After every row comes roughly how far along a hidden order it lies, from 0 to 9.
In the rows, 100 means zero.
[105 109 117 103  91 104 102  95 110  94  92 109  94  84 109  99  94 100
  88 100 136  96  94 100  87 103  87 137 133 144  86 102  91 127 107 105
  93  71  92 109 101  77 100  83  97 102 109  94 112  99 121  87 102 101
 110 110 185  95  99 123 105  92 137  98 115  95  95 115 101  98 105 158
 107 117 105 112  96  99  53  96]  2
[107 102 103  98 110 103  99 104 103 101  98 114 108  86 102  85  95 107
  89  99 132 108  97 102  90 101  92 109 129 101 103 100  98  89  95 106
  93  76 100 103  98 104  97  99  99  99  91 106 105 107  89  95 105 102
  98  85 140 104 104 108 115  94 152 103 111 100 107 102  98 100  77 122
 119 101 103 100  97  99  92  93]  5
[107 109 102 101 105 100 103 121  97  95 106 102 112  91 102  90  92  98
  90  99 116  91 102  96  94 102  99 108 141 118 111 103  98 123 101 100
  92  96 118 101  98 114 104  78  95 100 101 107 107 104  98  96 100 100
  99  85 175 103 107 116 120  87 122  94 108  97 116  93  96 102  67 129
 117 115 103  93 103  97  79  92]  2
[105 103  89  99  95  87  98 121  86  97 111  88 113 103  95  91  97 103
  69  99  94 100  80  95 107 100 105  80 122  89 117 102 106 104  91  84
 104 125 126  93  99 134 106  93  97  98 105 110  94 104  72 105  98 100
  54  74 128 109 112 122 118  86  79 104  95  94 113  91  94 106  50  91
 100 108 100  78  99 102  81  97]  3
[101  91  99  98 112 104  98  95 108 103  95 123  99 100 101 100 103 103
 103 101 129 119 101 110 102  99  91 108  59  66  97  97 106  67 103 115
 102  84  82  97 100  98  93 114 107 100  86 103  89 103  97  99 104  99
 113  89  50 102  96  85  95 101 137 106 123 105  97 100 103  97 114  75
 112  77 100 106  92 101 141 102]  9
[ 93  97  99  96  83  91  95  98  96 102 101 100 100 104  99 105  97 107
  95 102  77 109  86  98 106  98  97  94  99 101  95 100 103  86  88  96
 102 117 100  94 104 111 103 109 104  98 110  94  91 101  93 101  98 101
  71  96  92 105 104  97 105  95  66 107  94 101  99 102 100  97 102  69
  89  99  99  94  95 106  97 105]  5
[105 107  99 101  97  88  96 112  89  97 108  91 112  89 101  79  94  99
 100 100 101  91  85  93 100 100 104  94 143 107 108 106 100 107  89  90
 104 113 119  94  99 127 104  87  96  98 100 105  94 103  86 108  95 103
  68  80 144 105 111 110 123  89  72 101  95  96 117  87  96 101  48  96
 106 116 100  83 101 105  82  97]  3
[109 101 103  99 119 108  99 106 107 101  96 125 103  96 102  87 100 104
  93  99 154 116 104 111  93 100  93 112  80  81 100  98 101  72  99 114
  98  71  91 100  98 105  92 100 106 100  85 108  98 104  90  97 108  97
 117  86  84 105  99  96 111  97 180 107 129 105 101  97 100  98  88  98
 128  87 101 106  97  98 138  94]  8
[ 96  99  98  96  90  92  95 103  94 104 103  99 104 101  99  91  97 110
  91 101  83 108  90  98 104  98 100  88 105  93 101 101 104  78  76  96
 105 110 101  94 103 122 100 108 102  97 102 100  87 104  86 103 100  99
  71  90  91 106 106  97 113  96  77 111  95 101 104  98  98  98  74  68
 100  99  99  92  98 107 108 102]  6
[118 103  96 101 139  97  93 103 102 100  99 121 117  65 103  68 100 101
 118  99 182 110  86 110  90 102  97 106 110  56 111 104 100  84 100 109
 106  59 105  90  90 108  89  92 104  97  65 116  87 106  66 113 104 107
  91  63 105 104 107  97 119 100 169 107 130  98 120  75  97 103  32 111
 126  90 102  90  95 101 117  89]  6
[ 98 100  88  99  94  89 102 120  84  93 115  83 115 117  96 104  94  93
  74  99  61  94  96  90 114  98 105  75 117  99 120 100 106 119  81  84
 104 127 134  95 102 136 112  97  92 100 107 111  95 103  80 101  95  98
  72  84 133 107 109 119 112  83  50  98  90  92 117  94  95 108  85  89
  93 110 100  73  99 101  79  99]  1
[119 118 101 101 111 104 106 125 105  99  98 116 105  83 103  77  97 115
  64  97 169 101 105 103  81 104  96 113 141 118 109 102 101 119  92 106
  91  77 108 109  96  97  94  66  98 100  94 114 111 107  91  93 115 101
  94  85 190 100 104 130 124  91 200 106 118  98 108  97  94 102  52 167
 139 107 106 103 102  94  70  89]  3
[110 111  89 100 103  87  98 121  89  99 109  96 115  94  99  84  98 105
  77  98 121 100  80  96 103 101 105  87 133  99 117 104 106 118  81  88
 104 112 130  92  96 125 105  79  98  97  96 112 100 105  78 109 103 102
  60  72 134 107 113 122 124  85 106 103 100  92 118  83  93 105  42 111
 112 110 101  79  99 102  71  94]  2
[100  94 110  99  99 110  99  86 115 105  86 122  85  90 102 103 104 111
 104 102 136 114  98 112  88 101  90 121  71  97  80  99  97  74 123 113
  94  86  66 104 101  72  90 102 109 100 103  89 100  98 114  93 107 100
 115 113  67  97  92  91  89 110 163 104 120 110  81 110 104  92 117 101
 106  88 102 125  96 100 117 103]  9
[ 83  93  97  97  72  88  98  81  91 100 106  71 104 104 100 119  94  93
 105 100  16  90  92  85 114  99 101  89 134 120 100 100  97 121  78  88
 104 114 111  98 107 109 113 121  92  99 116  91  97  99 102  99  89 103
  75 114 124  98 103 102  90  96   0  97  60  90 104 112 100 102 132  95
  65 114  98  84  98 105  58 108]  0

New part:
[ 96  51 107  93  99  66  95  99  95  91 130  67  84 144 109  81 105 113
 107  92 120  98  69  91  89  98  85 102 101  98  96 101  98]  7
[105  82 100 100 104  94  85 100 100  96 100  97  98 135 101 106 103 104
  99  96 108  94  91 105  92 102  97  95 100  97  98 103 100]  5
[104  80 100 100 104  91  86  99  99  95 105  92  97 137 103 102 104 106
 100  96 108  94  88 103  92 103  96  96 100  97  97 103  99]  5
[112 143  91 111 110 120  65 100 110 100  64 137 112  81 102 112  87  99
  93 103  74  92 110 113  97 107 112  85 100  89  97 107 108]  2
[ 97  53 108  92 100  69  96  99  95  92 131  61  85 150 106  86 110 110
 107  92 121  98  70  94  87  99  85 102 100 101  97 101  97]  7
[102 102  98 104 105  95  76  98 105  94  93 100  98 100 110  91  90 111
 100  94  82  96  90 100  92 102 100  91 101  88  95 106 105]  4
[109 151  87 113 109 123  57  99 115  99  57 147 111  54 108 102  78 106
  94 101  45  95 111 108  98 107 114  83 102  81  95 107 112]  1
[106 108  96 105 106 103  72  99 106  98  84 115 103  96 105  99  89 107
  98  97  83  93  94 106  93 104 104  91 100  90  96 106 105]  3
[107 154  90 112 108 115  60  98 113  97  64 136 105  54 111  95  72 108
  96  99  46  94 104 106  96 106 112  84 102  81  94 108 112]  1
[ 99  24 116  84  99  52 109 100  87  90 144  36  81 162 102  77 123 101
 111  93 168  97  66  90  83 100  77 108  98 112 101  98  91]  9
[ 96  35 111  90  98  63 103 100  92  91 137  72  84 166 103  86 119 104
 108  94 147  98  71  94  86  99  81 108  99 108 100  99  94]  8
[ 95  24 114  87  96  51 107  99  91  89 146  35  80 147 109  69 113 111
 111  90 135  99  64  85  84  97  77 106 100 104  98 100  96]  8
[105  78 102  98 103  90  85 100  98  97 107  92  97 149 100 106 107 103
  99  97 114  94  87 105  92 102  96  97 100 101  99 101  98]  5
[107  82 104  96 103  84  94 101  94  96 115  85  95 167  96 111 116  99
 100  97 131  93  88 106  91 102  93  97  99 106 100 100  96]  6
[116 168  85 115 111 136  57 101 113 103  45 160 119  73  98 124  83  95
  88 106  61  91 122 119 102 109 120  82 101  88  97 106 109]  1
[116 176  83 116 112 138  52 101 115 103  41 172 120  59  99 125  79  98
  88 106  43  91 122 119 102 109 121  81 101  85  97 107 111]  0
[108 129  93 109 108 109  67  99 109  97  72 123 106  78 107  99  84 105
  97  99  70  93 101 106  95 105 109  87 101  85  96 107 108]  2
[102  75 102  99 103  86  88  99  99  96 111  92  94 133 103  98 102 108
 101  94 107  95  84 101  91 101  94  96 100  97  97 103 100]  5
[102  62 105  95 102  78  93 100  96  94 123  78  88 145 102  99 110 106
 103  95 122  96  80 101  90 100  89 101 100 102  98 101  96]  6
[ 96  39 109  91  98  64  99  99  93  91 138  52  83 152 109  79 110 112
 109  92 127  99  66  90  87  98  83 104 100 101  97 101  97]  7
[110 108  97 104 107 104  77 100 104  98  85 115 103 119 100 111 101 101
  97  99 102  92 101 110  93 105 103  93 100  97  98 104 102]  4
[104 111  97 107 106 100  73  98 108  95  88 113 102  82 110  87  85 111
 100  96  66  95  96 101  93 103 104  89 101  86  95 107 108]  3
[ 90  33 111  89  96  52 100  98  94  88 144  43  77 134 115  61 103 119
 113  87 118 101  61  82  87  95  77 105 101  96  95 102  99]  8
[101  79 101  99 103  88  86  99 101  94 105  86  95 125 105  95  98 110
 101  95  99  95  86 100  91 101  95  95 100  94  97 104 101]  5
[ 99  70 103  98 102  78  90  99  98  94 118  78  89 140 108  89 103 112
 104  93 103  97  78  96  89  99  91  98 100  95  96 103 100]  6
[106  65 104  95 102  83  91 101  95  96 114  83  96 163  97 110 115 100
 101  97 133  93  85 105  91 101  92 100  99 106 100 100  95]  6
[109 120  94 108 108 111  69  99 108  98  72 123 109  83 105 103  87 104
  96 100  77  93 103 109  95 105 108  87 101  89  96 106 107]  3
[102 105  97 105 106  96  70  98 106  94  84 105 100  89 111  88  84 110
 100  95  73  95  94  99  92 102 101  90 101  86  95 106 107]  3
[107 167  84 117 109 125  51  98 118  99  50 159 114  35 112  99  63 111
  94 100  22  94 111 106  99 106 116  81 103  73  93 109 117]  0
[100  34 112  89  99  63 104 100  91  92 136  53  85 165 100  90 123 102
 107  95 152  97  76  96  87  99  82 105  99 109 100  99  93]  8
[106 147  89 113 108 118  58  98 115  97  62 141 108  48 112  93  72 110
  96  98  40  95 106 103  97 105 112  84 102  78  94 109 113]  1
[105  92  99 101 106  96  81 100 101  97  94 102 100 124 101 105 102 105
  98  97 104  94  94 106  92 102  99  94 100  97  98 102 101]  5
[100 111  96 106 106  98  70  98 107  94  83 112 100  77 112  87  82 112
 100  96  66  96  96  99  92 103 104  89 101  84  94 107 108]  3
[ 98  56 107  93 100  71  94  99  95  93 127  67  88 149 105  90 109 110
 106  93 120  97  75  96  89  99  86  99 100 100  97 101  97]  7
[104 148  89 114 108 113  65  98 116  96  62 145 106  46 116  86  68 113
  98  98  33  96 103 100  97 105 111  83 102  75  93 109 114]  1
[110 149  88 114 109 124  63  99 113  99  57 151 116  61 106 104  79 103
  94 104  51  93 112 110  98 108 113  83 101  83  96 108 111]  1
[105 101 100 104 106 100  77  99 105  95  88 107 101 100 107  97  91 107
  98  97  90  95  95 104  92 103 101  91 100  90  96 105 104]  4
[ 99  95  99 102 104  90  77  98 104  93  98  97  95  97 112  83  88 114
 102  93  74  97  86  96  91 101  98  92 101  88  94 106 105]  4
[ 96  40 111  91  98  60 101  99  92  90 137  49  82 151 108  79 111 110
 109  91 133  99  67  90  87  98  82 105 100 102  98 100  96]  8
[106 138  91 110 108 109  60  98 111  97  64 133 107  59 110  94  77 108
  97  98  55  94 104 105  95 105 110  85 101  81  95 108 111]  2
[103  33 112  89  99  64 105 101  90  93 134  56  86 172  98  95 122 100
 107  94 158  96  74  97  87 100  83 106  99 112 101  98  92]  8
[ 97  18 115  86  97  49 110 100  89  89 146  37  79 154 106  71 118 106
 112  92 156  99  64  87  84  98  77 106  99 108  98  99  94]  9
[109 129  94 108 108 113  69  99 108  98  72 123 107  89 104 106  90 103
  94 100  83  93 104 109  95 106 108  87 100  89  97 106 106]  3
